Here is a tiny trained network, its code and every weight. The questions are about switching its units off for an input and a target symbol, where a switched-off unit gives its printed mean instead of its output.

import numpy as np


def w(rows, s, z=0):
    codes = np.array(rows[::2]) - 128.0
    scale = np.full(codes.shape[1], s)
    scale[-1] = z or s
    return codes * scale


def f(y):
    return y / 2 * (1 + np.tanh(0.7978845608 * (y + 0.044715 * y**3)))


def softmax(a):
    e = np.exp(a - a.max(-1, keepdims=True))
    return e / e.sum(-1, keepdims=True)


def log_softmax(a):
    a = a - a.max(-1, keepdims=True)
    return a - np.log(np.exp(a).sum(-1, keepdims=True))


def net(x, mask):
    ids = ['Δαεημξπτψω'.index(c) for c in x.split()]
    T = len(ids)
    res = E[ids] + P[:T]
    u = 0
    for l in range(2):
        q, k, v = (res @ M[l].T for M in (Q, K, V))
        z = softmax(np.where(np.tri(T) > 0, q @ k.T / 3**0.5, -1e9)) @ v
        res = res + np.where(mask[u], z, O[l][:, -1]) @ O[l][:, :-1]
        u += 1
        y = f(res @ A[l][:, :-1].T + A[l][:, -1])
        res = res + np.where(mask[u : u + 8], y, B[l][:, -1]) @ B[l][:, :-1]
        u += 8
    return log_softmax(res[-1] @ U[:, :-1].T + U[:, -1])


Q, K, V, O, A, B = {}, {}, {}, {}, {}, {}
E = w([
[107,159,98,231,161,15,96,130,95],'Δ',
[62,92,117,184,63,177,152,96,133],'α',
[138,188,111,195,173,154,129,59,58],'ε',
[137,195,76,82,213,131,178,130,103],'η',
[126,103,178,69,120,79,40,124,80],'μ',
[198,164,176,116,7,101,148,160,217],'ξ',
[170,128,205,69,181,192,99,152,203],'π',
[109,155,88,7,170,114,205,152,148],'τ',
[197,117,106,55,101,31,43,32,134],'ψ',
[88,49,66,163,88,196,100,146,140],'ω',
],0.017)
P = w([
[162,65,212,210,228,88,254,83,156],'0',
[159,184,120,201,133,132,136,90,198],'1',
[137,177,114,183,124,138,122,94,174],'2',
[123,168,110,169,123,141,113,104,146],'3',
[114,160,105,161,129,139,107,114,129],'4',
[110,148,99,152,130,139,108,120,110],'5',
[107,138,92,144,132,137,106,126,97],'6',
[103,130,86,137,134,140,101,136,87],'7',
[105,119,80,130,134,135,102,141,79],'8',
[104,109,73,117,131,136,110,140,60],'9',
[112,100,64,114,133,130,109,150,54],'10',
[113,90,58,109,134,124,116,149,44],'11',
[116,80,51,105,133,116,119,150,40],'12',
],0.0099)
Q[0] = w([
[106,197,64,162,82,48,163,183,146],'L0H0',
[147,234,81,123,232,127,210,152,72],'L0H0',
[125,34,90,204,75,141,21,3,113],'L0H0',
],0.0052)
K[0] = w([
[126,161,111,149,78,16,178,120,104],'L0H0',
[155,230,55,84,207,64,182,50,91],'L0H0',
[131,11,86,254,115,193,54,90,125],'L0H0',
],0.0051)
V[0] = w([
[117,138,232,114,67,134,135,208,196],'L0H0',
[132,118,141,254,57,47,111,129,85],'L0H0',
[156,141,190,158,208,246,87,51,128],'L0H0',
],0.0058)
O[0] = w([
[80,104,78,213,96,8,192,207,17,30],'L0H0',
[93,150,175,15,231,109,201,248,16,251],'L0H0',
[255,5,78,108,244,183,110,54,145,233],'L0H0',
],0.0049,0.0013)
A[0] = w([
[125,80,60,106,102,118,67,128,73,62],'L0N0',
[171,38,118,111,139,103,101,227,129,122],'L0N1',
[12,88,88,172,88,179,197,202,138,106],'L0N2',
[119,110,207,27,187,166,201,176,187,82],'L0N3',
[187,175,238,125,65,172,130,80,162,119],'L0N4',
[99,240,1,135,154,128,116,46,51,93],'L0N5',
[118,60,205,108,213,136,113,160,82,109],'L0N6',
[181,28,63,130,145,202,132,33,176,253],'L0N7',
],0.0089,0.003)
B[0] = w([
[158,87,79,186,144,135,77,76,120,158],'L0N0',
[64,135,83,134,100,154,142,164,82,148],'L0N1',
[5,121,165,117,66,109,150,87,56,167],'L0N2',
[217,96,118,192,95,169,150,99,252,141],'L0N3',
[199,95,146,114,122,136,136,168,217,162],'L0N4',
[157,75,112,141,157,107,103,192,225,211],'L0N5',
[166,145,171,78,182,110,118,177,66,147],'L0N6',
[74,170,136,123,85,59,161,172,46,244],'L0N7',
],0.011,0.012)
Q[1] = w([
[103,78,140,253,104,192,207,199,168],'L1H0',
[68,155,80,36,192,74,149,123,103],'L1H0',
[230,173,179,29,49,80,7,172,154],'L1H0',
],0.0062)
K[1] = w([
[138,207,248,157,120,139,158,91,157],'L1H0',
[120,75,109,99,141,118,153,143,147],'L1H0',
[111,128,100,88,93,154,81,176,119],'L1H0',
],0.012)
V[1] = w([
[155,133,208,115,189,106,125,111,74],'L1H0',
[178,106,147,167,80,166,199,90,86],'L1H0',
[120,136,138,34,139,88,126,2,162],'L1H0',
],0.0096)
O[1] = w([
[68,165,102,173,116,19,15,162,224,135],'L1H0',
[221,98,120,199,222,255,52,98,122,143],'L1H0',
[54,156,163,86,220,132,171,44,128,2],'L1H0',
],0.0079,0.0067)
A[1] = w([
[177,122,115,168,155,154,111,121,250,2],'L1N0',
[83,149,111,89,111,178,178,79,105,78],'L1N1',
[156,170,97,193,150,106,137,113,146,146],'L1N2',
[194,116,146,147,159,147,134,141,240,227],'L1N3',
[167,128,111,133,140,146,146,169,223,252],'L1N4',
[66,170,160,125,125,140,165,145,79,87],'L1N5',
[92,143,78,165,164,112,127,103,101,90],'L1N6',
[174,145,113,79,121,100,108,123,185,172],'L1N7',
],0.015,0.0046)
B[1] = w([
[149,223,153,183,190,99,252,129,67,188],'L1N0',
[186,157,141,115,73,142,80,223,131,147],'L1N1',
[130,107,139,127,101,139,110,78,152,163],'L1N2',
[29,137,28,106,100,107,80,99,150,235],'L1N3',
[163,82,208,115,170,170,124,129,161,250],'L1N4',
[137,168,69,105,163,132,170,60,134,165],'L1N5',
[147,143,200,99,160,158,168,123,188,172],'L1N6',
[135,105,120,178,133,149,132,115,77,205],'L1N7',
],0.014,0.02)
U = w([
[180,130,126,160,108,207,69,49,21,101],'Δ',
[89,94,154,64,88,99,147,15,85,173],'α',
[122,120,154,185,161,194,139,72,162,154],'ε',
[107,189,156,105,104,158,88,112,90,176],'η',
[108,187,66,124,85,77,176,232,80,162],'μ',
[76,140,97,115,74,104,148,147,164,2],'ξ',
[169,166,138,82,121,125,134,97,177,25],'π',
[143,101,140,61,110,165,29,110,224,242],'τ',
[35,149,135,161,83,152,84,148,56,108],'ψ',
[243,166,254,129,154,119,193,202,118,52],'ω',
],0.0089,0.0058)

Each question gives the input, a string of symbols that net reads in full, and the target symbol t.
The units are the heads (3 rows each of Q, K, V and O) and the neurons (one row each of A and B). Each row of codes is followed by its name. A weight is (code - 128) times the scale printed after its matrix; where a second scale follows, it is the last column's (O, A, B and U).
mask holds one flag per unit, layer by layer, with each layer's heads first. A switched-off unit (its flag False) gives its mean, the last column of its rows in O or B, instead of its output. The means were averaged over made-up inputs and are rounded, as every weight is.
A unit's drop is (log p(t) with every unit on - log p(t) with that unit switched off) / (log p(t) with every unit on - log p(t) with every unit switched off).
The circuit of an input: a set's keep is (log p(t) with only the set's units on - log p(t) with every unit switched off) / (log p(t) with every unit on - log p(t) with every unit switched off). Starting from the 12 units with the biggest drops (on a tie, the unit counted first), units are removed one at a time, each time the one whose removal leaves the highest keep (on an exact tie, the one counted first), for as long as the keep stays at least 0.8.
units of the circuit, in order: the units of the circuit, biggest drop first
most important unit: the unit with the biggest drop
top k neurons: the k neurons with the biggest drops, biggest first
top k neurons in layer l: the k neurons of layer l with the biggest drops, biggest first
input ξ μ ξ ξ τ τ μ π ξ ψ ξ ε, target ε: top neuron	[L1N3]
input ξ ξ π ε ξ, target ω: units of the circuit, in order	[L0H0, L1N3]
input μ ω η Δ μ π ψ μ ψ μ, target α: units of the circuit, in order	[L0N5, L1H0]
input ξ ξ ξ μ ε α ω ω, target Δ: units of the circuit, in order	[L1H0, L0N3]
input ξ Δ η π ε π ξ ξ ξ ω Δ π, target ω: top 3 neurons	[L1N3, L0N3, L0N7]
input ψ ξ ξ ε ψ τ ξ ω ε, target τ: top 4 neurons in layer 0	[L0N5, L0N7, L0N3, L0N4]
input τ ξ α ξ ω τ Δ ω π, target ε: top 4 neurons	[L1N3, L0N3, L1N0, L1N4]
input ω α ω, target μ: top 2 neurons	[L1N4, L1N1]
input ε ω ξ τ π ξ π π α, target τ: top 3 neurons	[L0N2, L1N6, L0N6]
input ω α ε Δ, target ε: top 4 neurons	[L0N7, L1N3, L1N0, L1N4]
input π π τ ψ τ π ω π ξ μ π, target μ: units of the circuit, in order	[L0H0, L0N7, L1N4]
input π α ψ ω π ξ π ξ ξ ξ ε, target ε: top 4 neurons in layer 1	[L1N0, L1N3, L1N4, L1N2]
input ξ ε ψ ψ ξ α π τ, target ε: units of the circuit, in order	[L0N3, L1N3, L1N4, L1N0]
input α ψ ψ ε ξ α ψ ε ξ ω, target ε: top neuron in layer 1	[L1N6]
input η μ α μ ω ψ ψ η π ψ ξ, target ε: top 4 neurons	[L1N3, L0N7, L1N4, L0N4]
input Δ ξ ξ ε ξ ξ ψ α Δ ω, target ξ: top 2 neurons	[L0N2, L0N6]
input ψ ω ε α ω η, target ε: top 3 neurons	[L0N5, L1N4, L0N2]
input ψ ψ ε ε, target τ: top 2 neurons	[L0N7, L0N5]
input ψ ξ ξ π ψ ξ ε ε π μ, target τ: top 2 neurons in layer 1	[L1N0, L1N6]
input Δ ε ξ μ ψ π ξ π ε ε ψ ε, target μ: units of the circuit, in order	[L1N4]
input Δ ω ω η ξ α α α ω ψ, target Δ: top 3 neurons	[L0N1, L1N3, L0N0]
input α ψ ψ, target α: top 3 neurons	[L1N4, L1N0, L1N1]
input ω π ξ ξ ξ α ω ψ ξ ω ω, target μ: top 3 neurons	[L1N1, L1N4, L0N2]
input τ ξ η η, target τ: top 2 neurons in layer 1	[L1N4, L1N3]
input τ Δ τ ξ Δ ε ψ μ π η Δ Δ ξ, target τ: top 3 neurons	[L0N7, L1N0, L0N4]
input τ ω τ ω π ε π ω, target ω: top 3 neurons	[L1N1, L1N6, L1N3]
input ε τ π ε ε ε ψ π η ω, target τ: top 2 neurons in layer 1	[L1N6, L1N0]
input π μ ε ω α ψ ψ α ε η, target ε: top 3 neurons in layer 0	[L0N5, L0N3, L0N2]
input ψ π ξ μ ω ε ψ ξ, target τ: most important unit	L0H0
